Below is a small trained network, with its code and all its weights. Each question gives an input and a class and asks what happens when units are switched off, that is, made to give their printed mean instead of their output.

import numpy as np


def w(rows, s, z=0):
    codes = np.array(rows[::2]) - 128.0
    scale = np.full(codes.shape[1], s)
    scale[-1] = z or s
    return codes * scale


def norm(h):
    return h / np.sqrt((h * h).mean(-1, keepdims=True) + 1e-5)


def f(y):
    return y / 2 * (1 + np.tanh(0.7978845608 * (y + 0.044715 * y**3)))


def log_softmax(a):
    a = a - a.max(-1, keepdims=True)
    return a - np.log(np.exp(a).sum(-1, keepdims=True))


def net(x, mask):
    res = np.array(x, float).reshape(1, 6) / 4 @ E
    u = 0
    for l in range(4):
        y = f(norm(res) @ A[l][:, :-1].T + A[l][:, -1])
        res = res + np.where(mask[u : u + 7], y, B[l][:, -1]) @ B[l][:, :-1]
        u += 7
    return log_softmax(norm(res)[-1] @ U[:, :-1].T + U[:, -1])


A, B = {}, {}
E = w([
[109,127,162,255,177,113],'x0',
[139,137,137,125,131,118],'x1',
[222,140,71,186,27,150],'x2',
[95,218,3,125,158,69],'x3',
[123,128,126,128,125,128],'x4',
[114,116,112,133,125,143],'x5',
],0.011)
A[0] = w([
[196,84,220,128,109,146,1],'L0N0',
[106,67,141,91,168,108,95],'L0N1',
[164,97,114,116,139,91,123],'L0N2',
[168,114,177,125,126,168,33],'L0N3',
[108,148,124,160,2,86,148],'L0N4',
[225,109,102,158,90,133,103],'L0N5',
[114,156,167,234,130,124,118],'L0N6',
],0.0084,0.006)
B[0] = w([
[85,162,174,142,78,165,187],'L0N0',
[143,190,168,169,154,176,173],'L0N1',
[51,92,64,173,79,175,124],'L0N2',
[91,169,161,127,83,140,130],'L0N3',
[228,98,81,130,255,182,227],'L0N4',
[193,189,107,146,188,232,235],'L0N5',
[186,10,77,150,150,68,255],'L0N6',
],0.0073,0.0034)
A[1] = w([
[175,28,181,113,150,177,110],'L1N0',
[55,146,237,104,155,151,64],'L1N1',
[80,117,173,217,159,80,4],'L1N2',
[110,154,26,121,179,39,13],'L1N3',
[48,122,137,79,234,74,58],'L1N4',
[170,114,128,1,40,145,3],'L1N5',
[140,176,111,127,157,108,44],'L1N6',
],0.0097,0.0021)
B[1] = w([
[38,226,155,140,61,87,240],'L1N0',
[179,140,145,59,92,218,233],'L1N1',
[171,72,107,151,179,81,196],'L1N2',
[46,213,199,151,60,111,229],'L1N3',
[225,149,87,94,182,199,254],'L1N4',
[119,42,114,167,179,2,196],'L1N5',
[143,140,175,130,52,137,141],'L1N6',
],0.0094,0.0061)
A[2] = w([
[146,130,126,199,82,108,132],'L2N0',
[104,64,202,90,17,132,7],'L2N1',
[106,217,63,112,131,94,121],'L2N2',
[86,110,160,101,150,90,54],'L2N3',
[66,139,224,170,66,146,60],'L2N4',
[152,125,110,163,137,129,123],'L2N5',
[128,115,92,4,113,96,108],'L2N6',
],0.011,0.0014)
B[2] = w([
[111,102,121,11,113,94,235],'L2N0',
[64,163,129,216,89,130,243],'L2N1',
[78,133,192,207,56,161,242],'L2N2',
[254,151,76,90,78,81,146],'L2N3',
[82,179,98,168,134,134,254],'L2N4',
[143,76,146,40,62,111,178],'L2N5',
[102,70,81,204,208,11,224],'L2N6',
],0.0089,0.0044)
A[3] = w([
[127,33,160,165,134,2,107],'L3N0',
[134,147,136,133,129,125,2],'L3N1',
[245,135,76,129,81,171,99],'L3N2',
[100,143,141,68,207,148,64],'L3N3',
[67,152,164,38,254,140,115],'L3N4',
[128,79,156,193,173,130,34],'L3N5',
[107,176,181,130,33,118,237],'L3N6',
],0.0097,0.0029)
B[3] = w([
[128,45,101,141,220,23,233],'L3N0',
[152,124,137,102,48,104,112],'L3N1',
[180,79,151,29,131,179,212],'L3N2',
[154,46,71,139,51,187,164],'L3N3',
[221,71,116,70,1,176,214],'L3N4',
[141,140,76,123,117,41,141],'L3N5',
[45,199,181,95,134,138,255],'L3N6',
],0.0094,0.0064)
U = w([
[7,182,177,166,116,138,249],'0',
[197,97,120,68,93,217,71],'1',
[87,22,112,158,198,30,50],'2',
],0.014,0.0022)

Each question gives the input, the list of numbers given to net, and the class t.
The units are the neurons (one row each of A and B). Each row of codes is followed by its name. A weight is (code - 128) times the scale printed after its matrix; where a second scale follows, it is the last column's (A, B and U).
mask holds one flag per neuron, layer by layer. A switched-off neuron (its flag False) gives its mean, the last column of its row in B, instead of its output. The means were averaged over made-up inputs and are rounded, as every weight is.
A unit's drop is (log p(t) with every unit on - log p(t) with that unit switched off) / (log p(t) with every unit on - log p(t) with every unit switched off).
The circuit of an input: a set's keep is (log p(t) with only the set's units on - log p(t) with every unit switched off) / (log p(t) with every unit on - log p(t) with every unit switched off). Starting from the 12 units with the biggest drops (on a tie, the unit counted first), units are removed one at a time, each time the one whose removal leaves the highest keep (on an exact tie, the one counted first), for as long as the keep stays at least 0.8.
units of the circuit, in order: the units of the circuit, biggest drop first
most important unit: the unit with the biggest drop
top k neurons: the k neurons with the biggest drops, biggest first
k most important neurons of layer l: the k neurons of layer l with the biggest drops, biggest first
drop when u is switched off: that unit's drop, to one decimal
input [2,-2,2,-3,1,6], class 0: units of the circuit, in order : L1N0
input [-3,3,-5,4,7,3], class 1: top 4 neurons : L1N4, L1N0, L3N4, L2N1
input [-2,6,-5,-5,-5,4], class 0: 3 most important neurons of layer 2 : L2N1, L2N0, L2N4
input [2,6,-2,1,1,-6], class 1: top 4 neurons : L1N4, L1N0, L2N6, L1N5
input [-8,0,2,6,3,-8], class 2: top 3 neurons : L2N6, L1N5, L1N0
input [-3,-1,-4,3,-6,3], class 1: top 2 neurons : L1N4, L1N0
input [-5,3,7,-8,-1,8], class 0: top 3 neurons : L1N0, L1N4, L2N1
input [-6,-5,-5,0,-1,-2], class 2: top 3 neurons : L2N6, L1N5, L0N5
input [4,-7,8,6,1,6], class 1: top 2 neurons : L1N0, L0N4
input [3,2,6,-6,0,3], class 0: top 2 neurons : L1N0, L1N4
input [-4,-1,2,-3,4,1], class 2: top 2 neurons : L1N5, L1N3
input [-4,-4,-8,5,8,-4], class 1: drop when L1N4 is switched off : 0.2
input [3,8,5,-6,-6,-7], class 0: drop when L1N0 is switched off : 0.3
input [7,8,-7,2,-8,6], class 1: drop when L3N4 is switched off : 0.2
input [-5,1,-2,-3,2,-2], class 2: most important unit : L1N5
